[[-10 -57  69]
 [  6  34 -41]
 [ -3 -15  21]
 [  3  18 -21]]
->
[[  6  34 -41]
 [ -3 -15  21]]

[[-44 -50  -1 -26]
 [-61  45  -6 -31]
 [ 13  47 -35 -27]]
->
[[-61  45  -6]
 [ 13  47 -35]]

[[ 35  73  21  68  54]
 [ 15  30 -70 -17 -53]
 [ 44  37  40  47 -56]]
->
[[ 15  30 -70]
 [ 44  37  40]]

[[ -1 -58   6  40  17]
 [-31   1  19   5  -9]
 [ -4  17   3 -13 -10]
 [  0  36  -2 -28 -14]
 [  5  15  -8 -17  -4]]
->
[[-31   1  19]
 [ -4  17   3]]

[[ 38 -39  37  32]
 [ 12  33  36 -54]
 [-13 -22 -37  34]]
->
[[ 12  33  36]
 [-13 -22 -37]]

[[  8  50  54 -20]
 [ 24  43  26   0]
 [-19 -32 -37   6]
 [ -6  16  32 -26]
 [ 51  41  -7  44]]
->
[[ 24  43  26]
 [-19 -32 -37]]

[[  8  -9 -65 -47]
 [ 50 -39  -1   7]
 [ 45 -36  -2   7]
 [ 42 -33  -2   7]
 [ 12 -11   3  10]]
->
[[ 50 -39  -1]
 [ 45 -36  -2]]
---
[[ -2   3  25  24   1  32  -1 -25 -12 -12]
 [-22  19  -4  -8  30  -7 -23   4  12  12]
 [ -4   6  46  36  -1  55  -3 -49 -15 -13]
 [-10  10  11   5  11   7 -11 -10   0   1]
 [ -4   6  30  22   1  31  -5 -31 -11 -11]]
->
[[-22  19  -4  -8  30  -7 -23   4  12  12]
 [-10  10  11   5  11   7 -11 -10   0   1]
 [ -2   3  25  24   1  32  -1 -25 -12 -12]
 [ -4   6  30  22   1  31  -5 -31 -11 -11]
 [ -4   6  46  36  -1  55  -3 -49 -15 -13]]

[[ 56  28  24  49  44]
 [  3   6  -7 -17 -14]]
->
[[  3   6  -7 -17 -14]
 [ 56  28  24  49  44]]

[[-27 -19  10  19  24  28 -23  -2  -6  41]
 [-19  32  27   3  -5 -10 -19 -16  -8 -27]
 [-52 -35  18  33  41  48 -44  -6 -13  70]
 [-19   6  15   9   7   6 -18  -8  -6   4]
 [-33 -20  13  21  26  30 -28  -4  -8  43]]
->
[[-27 -19  10  19  24  28 -23  -2  -6  41]
 [-33 -20  13  21  26  30 -28  -4  -8  43]
 [-19   6  15   9   7   6 -18  -8  -6   4]
 [-52 -35  18  33  41  48 -44  -6 -13  70]
 [-19  32  27   3  -5 -10 -19 -16  -8 -27]]

[[ 67  51 -49  17 -62  14  49  56  53  -7  46  52  68   6]
 [ -8  60  42 -27  15  33 -20 -13 -63 -44  13  34  59 -40]
 [ 16   2  33 -29  37 -20  66  40  10  15 -61  61 -45 -20]
 [-47  24  50  33 -66 -36 -61  37  56  29  48  -8  64  48]]
->
[[ 67  51 -49  17 -62  14  49  56  53  -7  46  52  68   6]
 [ 16   2  33 -29  37 -20  66  40  10  15 -61  61 -45 -20]
 [ -8  60  42 -27  15  33 -20 -13 -63 -44  13  34  59 -40]
 [-47  24  50  33 -66 -36 -61  37  56  29  48  -8  64  48]]

[[ 20   7 -28  -6  10]
 [ -4  45  -2 -40 -11]
 [ -9  39   5 -34 -13]
 [ 40   0 -55   0  22]
 [-10  56   4 -49 -16]
 [-26  -4  36   4 -14]
 [  4 -48   2  41  11]
 [ 11 -18 -12  15  10]
 [ 12 -17 -13  15  10]
 [ 29   1 -40  -1  16]]
->
[[ 40   0 -55   0  22]
 [ 29   1 -40  -1  16]
 [ 20   7 -28  -6  10]
 [ 12 -17 -13  15  10]
 [ 11 -18 -12  15  10]
 [ -4  45  -2 -40 -11]
 [  4 -48   2  41  11]
 [-10  56   4 -49 -16]
 [ -9  39   5 -34 -13]
 [-26  -4  36   4 -14]]

[[  7  10  -5  10   4  -8]
 [  7   0  27  -1 -20  -7]
 [ -3   4 -44   3  25   4]
 [-43 -42   1 -61   5  45]
 [ -2   4 -49   4  30   1]]
->
[[ -2   4 -49   4  30   1]
 [ -3   4 -44   3  25   4]
 [  7  10  -5  10   4  -8]
 [-43 -42   1 -61   5  45]
 [  7   0  27  -1 -20  -7]]

[[ 16   1 -35  25 -60]
 [-49  -5  29 -14 -11]
 [ -5  72 -66  13  20]]
->
[[ -5  72 -66  13  20]
 [ 16   1 -35  25 -60]
 [-49  -5  29 -14 -11]]
---
[[ -8  17  11 -52]
 [ -6   9  63  34]]
->
[-52  63]

[[ 18 -12]
 [-59  -7]
 [ 51  20]]
->
[-12 -59]

[[-67  10 -14]
 [ -2  -6  23]
 [  5  -1  14]
 [ 41  -7  21]]
->
[-14  -6   5]

[[-17  38]
 [ -6  -8]
 [-40   8]
 [ 12 -36]
 [-19  60]]
->
[38 -6]

[[  1 -61]
 [-15 -71]
 [ 30  14]
 [ 50  45]
 [-21 -42]]
->
[-61 -15]

[[ 53  13   3]
 [ 35  45  24]
 [ 34 -30  -5]
 [ 32 -18  -2]
 [-28  13  12]]
->
[ 3 45 34]

[[-31 -51]
 [-22 -65]
 [-34 -72]]
->
[-51 -22]

[[ 30  15 -13  12 -31]
 [-46 -14  24  -4  15]
 [-37 -41   1 -43  57]
 [-31 -28  13 -13  40]
 [-43  -5  26   0   6]]
->
[-31  -4   1 -28 -43]

[[  8  44 -52]
 [ 10 -62 -26]
 [ 27 -74 -41]]
->
[-52 -62  27]
---
[[-16 -58  -7  52]
 [ 69   8 -24  29]
 [  1   1  -1  -1]]
->
[-16   8  -1]

[[ 54 -40]
 [-52  -2]]
->
[54 -2]

[[ 24   7]
 [ 20 -55]
 [ 24  28]
 [ 20 -28]]
->
[ 24 -55]

[[-48  57]
 [-27  52]
 [-15 -41]
 [  5  23]
 [  8   8]]
->
[-48  52]

[[ 47  57 -27]
 [ 51  57 -20]
 [-22 -27  34]
 [-30 -43  45]
 [-41 -52  35]]
->
[47 57 34]

[[ -2  -6  11  25  17]
 [ 41  11 -61  31 -17]
 [ -3  -4   6  20  14]
 [-29   6  -2  68 -10]]
->
[-2 11  6 68]

[[-25 -23  -1  53]
 [ 29 -23 -11  41]
 [ 10 -55 -18  11]]
->
[-25 -23 -18]

[[-14 -30 -19 -18  24]
 [  5  15   9  11  23]
 [-25  42 -56 -58  12]
 [ 17  43  36  40   5]]
->
[-14  15 -56  40]
---
[[ 18 -18  28  -8]
 [ 14 -22  30   4]
 [  3 -19 -10  16]
 [-37  31   7   9]
 [ 28   6 -59 -66]
 [  1  18  10 -27]
 [-45  29   6  19]]
->
[[-18  28  -8  18]
 [-22  30   4  14]
 [-19 -10  16   3]
 [ 31   7   9 -37]
 [  6 -59 -66  28]
 [ 18  10 -27   1]
 [ 29   6  19 -45]]

[[-61  19]
 [-67  62]]
->
[[ 19 -61]
 [ 62 -67]]

[[ 21  -7]
 [ 20  27]
 [  8  33]
 [ 54 -16]]
->
[[ -7  21]
 [ 27  20]
 [ 33   8]
 [-16  54]]

[[-40  -2 -26]
 [ 55  -8 -22]
 [-45   7  24]
 [-44  11  27]
 [ 18  -5  29]
 [ 41  -8   4]
 [ 38 -11 -11]
 [ 18  -9 -34]]
->
[[ -2 -26 -40]
 [ -8 -22  55]
 [  7  24 -45]
 [ 11  27 -44]
 [ -5  29  18]
 [ -8   4  41]
 [-11 -11  38]
 [ -9 -34  18]]

[[ 19   7  11  16  -3 -16  -3 -10  20  -1  42  45  15  20  39  25]
 [  5   5   8   3 -37  -1   9 -57  11   4  20  20 -10   5  17  11]
 [ 15  11  14  15   1 -11  -7  -3  10  21  20  23  18  14  21  12]
 [  4   1  -1   8  -8 -25   8  -1  -5   7 -11 -10  29   3  -7  -6]]
->
[[  7  11  16  -3 -16  -3 -10  20  -1  42  45  15  20  39  25  19]
 [  5   8   3 -37  -1   9 -57  11   4  20  20 -10   5  17  11   5]
 [ 11  14  15   1 -11  -7  -3  10  21  20  23  18  14  21  12  15]
 [  1  -1   8  -8 -25   8  -1  -5   7 -11 -10  29   3  -7  -6   4]]

[[ 42  23  33  41  12 -29 -18  17  30  39  57  70]
 [ 33  25  28  35 -16 -42   2 -32  18  49  38  41]]
->
[[ 23  33  41  12 -29 -18  17  30  39  57  70  42]
 [ 25  28  35 -16 -42   2 -32  18  49  38  41  33]]

[[-14 -15 -51 -10 -61  10]
 [-32 -19  61   5 -39   9]
 [-18 -20  15 -37   9  -8]]
->
[[-15 -51 -10 -61  10 -14]
 [-19  61   5 -39   9 -32]
 [-20  15 -37   9  -8 -18]]

[[-19 -18  -2  32 -41 -17   3 -13  -4   2   3]
 [-19 -18  -2  31 -42 -17   3 -13  -4   2   3]
 [-24 -33  -4  40 -59 -20   5 -11  -5   2  11]]
->
[[-18  -2  32 -41 -17   3 -13  -4   2   3 -19]
 [-18  -2  31 -42 -17   3 -13  -4   2   3 -19]
 [-33  -4  40 -59 -20   5 -11  -5   2  11 -24]]
